Here is a tiny trained network, its code and every weight. The questions are about switching its units off for an input and a target symbol, where a switched-off unit gives its printed mean instead of its output.

import numpy as np


def w(rows, s, z=0):
    codes = np.array(rows[::2]) - 128.0
    scale = np.full(codes.shape[1], s)
    scale[-1] = z or s
    return codes * scale


def f(y):
    return np.maximum(y, 0)


def softmax(a):
    e = np.exp(a - a.max(-1, keepdims=True))
    return e / e.sum(-1, keepdims=True)


def log_softmax(a):
    a = a - a.max(-1, keepdims=True)
    return a - np.log(np.exp(a).sum(-1, keepdims=True))


def net(x, mask):
    ids = ['ΓΣΨαεηθλμξπτ'.index(c) for c in x.split()]
    T = len(ids)
    res = E[ids] + P[:T]
    u = 0
    for l in range(2):
        r = res
        for j in range(3):
            rows = slice(2 * j, 2 * j + 2)
            q, k, v = (r @ M[l][rows].T for M in (Q, K, V))
            z = softmax(np.where(np.tri(T) > 0, q @ k.T / 2**0.5, -1e9)) @ v
            o = O[l][rows]
            res = res + np.where(mask[u + j], z, o[:, -1]) @ o[:, :-1]
        u += 3
        y = f(res @ A[l][:, :-1].T + A[l][:, -1])
        res = res + np.where(mask[u : u + 16], y, B[l][:, -1]) @ B[l][:, :-1]
        u += 16
    return log_softmax(res[-1] @ U[:, :-1].T + U[:, -1])


Q, K, V, O, A, B = {}, {}, {}, {}, {}, {}
E = w([
[148,99,81],'Γ',
[135,166,49],'Σ',
[120,165,192],'Ψ',
[8,227,72],'α',
[209,148,145],'ε',
[90,77,172],'η',
[178,173,115],'θ',
[143,65,142],'λ',
[105,70,69],'μ',
[162,136,62],'ξ',
[85,110,148],'π',
[144,151,175],'τ',
],0.011)
P = w([
[131,93,247],'0',
[131,85,194],'1',
[135,112,165],'2',
[125,127,145],'3',
[131,145,127],'4',
[126,159,113],'5',
[124,155,85],'6',
[110,163,84],'7',
[112,164,57],'8',
[109,161,63],'9',
[108,174,52],'10',
[98,174,38],'11',
],0.0011)
Q[0] = w([
[156,143,51],'0.h1',
[168,127,5],'0.h1',
[189,97,149],'0.h2',
[208,70,132],'0.h2',
[160,194,157],'0.h3',
[174,201,163],'0.h3',
],0.015)
K[0] = w([
[72,239,209],'0.h1',
[51,213,226],'0.h1',
[216,26,224],'0.h2',
[247,38,161],'0.h2',
[107,1,63],'0.h3',
[119,1,49],'0.h3',
],0.0097)
V[0] = w([
[130,95,18],'0.h1',
[130,90,2],'0.h1',
[200,113,139],'0.h2',
[244,67,150],'0.h2',
[55,30,83],'0.h3',
[65,70,58],'0.h3',
],0.004)
O[0] = w([
[53,138,255,211],'0.h1',
[56,143,250,223],'0.h1',
[155,28,128,85],'0.h2',
[179,7,112,84],'0.h2',
[218,234,105,252],'0.h3',
[217,226,148,235],'0.h3',
],0.0033,0.00028)
A[0] = w([
[96,95,215,196],'0.n1',
[5,146,119,195],'0.n2',
[229,117,101,221],'0.n3',
[136,145,229,209],'0.n4',
[151,20,105,250],'0.n5',
[29,159,109,209],'0.n6',
[217,212,183,187],'0.n7',
[184,118,92,239],'0.n8',
[45,254,130,196],'0.n9',
[86,104,234,200],'0.n10',
[208,141,80,228],'0.n11',
[105,61,166,215],'0.n12',
[85,174,17,252],'0.n13',
[93,159,44,220],'0.n14',
[213,169,116,220],'0.n15',
[68,188,81,204],'0.n16',
],0.0082,0.0033)
B[0] = w([
[92,96,201,184],'0.n1',
[25,153,110,200],'0.n2',
[189,92,115,219],'0.n3',
[129,141,227,195],'0.n4',
[107,27,115,247],'0.n5',
[42,167,99,202],'0.n6',
[220,187,187,198],'0.n7',
[191,91,94,222],'0.n8',
[51,239,86,207],'0.n9',
[63,120,254,191],'0.n10',
[204,98,89,222],'0.n11',
[92,75,160,200],'0.n12',
[97,151,17,253],'0.n13',
[97,141,42,222],'0.n14',
[223,134,135,206],'0.n15',
[76,181,60,201],'0.n16',
],0.0064,0.0045)
Q[1] = w([
[126,80,169],'1.h1',
[18,95,27],'1.h1',
[175,71,17],'1.h2',
[105,188,227],'1.h2',
[200,193,80],'1.h3',
[251,254,178],'1.h3',
],0.0047)
K[1] = w([
[140,123,102],'1.h1',
[185,81,215],'1.h1',
[93,190,174],'1.h2',
[166,59,95],'1.h2',
[138,79,74],'1.h3',
[111,2,122],'1.h3',
],0.0079)
V[1] = w([
[41,102,49],'1.h1',
[80,195,139],'1.h1',
[119,44,228],'1.h2',
[152,74,2],'1.h2',
[30,45,108],'1.h3',
[178,49,174],'1.h3',
],0.005)
O[1] = w([
[91,15,102,172],'1.h1',
[126,90,194,126],'1.h1',
[29,107,180,66],'1.h2',
[168,60,12,167],'1.h2',
[11,2,86,209],'1.h3',
[174,79,170,2],'1.h3',
],0.0049,0.0039)
A[1] = w([
[190,116,104,159],'1.n1',
[110,159,87,134],'1.n2',
[110,161,85,134],'1.n3',
[183,208,154,146],'1.n4',
[121,2,113,214],'1.n5',
[203,106,111,142],'1.n6',
[66,144,139,152],'1.n7',
[175,52,238,110],'1.n8',
[110,160,86,134],'1.n9',
[110,159,87,134],'1.n10',
[94,109,241,119],'1.n11',
[69,143,138,147],'1.n12',
[108,164,80,135],'1.n13',
[108,165,80,135],'1.n14',
[224,101,108,147],'1.n15',
[84,97,149,255],'1.n16',
],0.0092,0.0064)
B[1] = w([
[149,177,96,182],'1.n1',
[162,88,156,190],'1.n2',
[162,87,156,193],'1.n3',
[143,209,191,150],'1.n4',
[36,93,45,250],'1.n5',
[150,207,110,181],'1.n6',
[106,189,145,184],'1.n7',
[198,34,229,189],'1.n8',
[164,84,159,191],'1.n9',
[163,86,158,190],'1.n10',
[2,136,125,177],'1.n11',
[101,194,145,180],'1.n12',
[161,89,155,200],'1.n13',
[161,88,155,200],'1.n14',
[147,210,111,195],'1.n15',
[90,203,187,214],'1.n16',
],0.008,0.011)
U = w([
[160,114,219,206],'Γ',
[66,120,163,58],'Σ',
[166,10,94,1],'Ψ',
[146,162,72,155],'α',
[109,225,185,107],'ε',
[121,20,169,93],'η',
[100,178,56,176],'θ',
[142,255,111,101],'λ',
[200,64,153,143],'μ',
[206,158,175,133],'ξ',
[83,95,79,192],'π',
[63,227,101,122],'τ',
],0.0077,0.0089)

Each question gives the input, a string of symbols that net reads in full, and the target symbol t.
The units are the heads (2 rows each of Q, K, V and O) and the neurons (one row each of A and B). Each row of codes is followed by its name. A weight is (code - 128) times the scale printed after its matrix; where a second scale follows, it is the last column's (O, A, B and U).
mask holds one flag per unit, layer by layer, with each layer's heads first. A switched-off unit (its flag False) gives its mean, the last column of its rows in O or B, instead of its output. The means were averaged over made-up inputs and are rounded, as every weight is.
A unit's drop is (log p(t) with every unit on - log p(t) with that unit switched off) / (log p(t) with every unit on - log p(t) with every unit switched off).
unit that matters most: the unit with the biggest drop
top k neurons: the k neurons with the biggest drops, biggest first
k most important neurons of layer l: the k neurons of layer l with the biggest drops, biggest first
which heads matter: for each layer, one digit per head in row order, 1 if its drop is at least 0.15 and else 0, layers parted by /
input ε μ λ ξ μ μ Γ μ ξ τ Ψ, target ε: which heads matter	100 / 000
input α ε ε, target μ: 3 most important neurons of layer 1	1.n8; 1.n5; 1.n16
input α τ θ τ Σ μ Ψ, target Σ: which heads matter	000 / 100
input π π λ τ θ ξ μ λ ε, target ξ: which heads matter	000 / 000
input α λ λ, target π: which heads matter	010 / 101
input μ μ Γ η η μ μ θ, target λ: top 2 neurons	0.n7; 1.n8
input ε λ τ τ, target Γ: 2 most important neurons of layer 1	1.n8; 1.n5
input θ ε Γ, target θ: unit that matters most	0.h3
input μ Γ μ α Σ Σ μ μ ξ Ψ Ψ, target Σ: which heads matter	100 / 100
input Γ μ μ τ Σ η Γ α τ Γ Σ μ, target Ψ: which heads matter	000 / 011
input α λ ε λ Γ μ π, target ε: which heads matter	010 / 000
input θ Γ θ η, target Σ: which heads matter	001 / 000
input τ Γ μ Σ ξ, target α: which heads matter	100 / 000
input ξ ξ π Ψ α λ π Γ Γ, target α: unit that matters most	1.h2
input ε τ Ψ τ α ξ, target λ: top 3 neurons	1.n15; 1.n6; 0.n9
input μ π η τ η Γ π π Γ ε Ψ, target ε: which heads matter	000 / 000
input Γ μ α μ λ, target π: top 3 neurons	1.n5; 0.n7; 0.n5
input λ ξ μ α ξ θ τ, target η: which heads matter	000 / 100
input Γ π μ ε θ Ψ τ λ, target η: top 2 neurons	1.n8; 0.n13
input μ ξ π μ ε, target ξ: which heads matter	001 / 000
input Γ Ψ τ ε π α θ λ η η τ θ, target θ: top 3 neurons	0.n7; 1.n5; 0.n15
input ε μ λ Γ, target θ: top neuron	1.n8
input α τ τ ε μ θ μ ξ τ π Σ, target ξ: 2 most important neurons of layer 1	1.n5; 1.n4
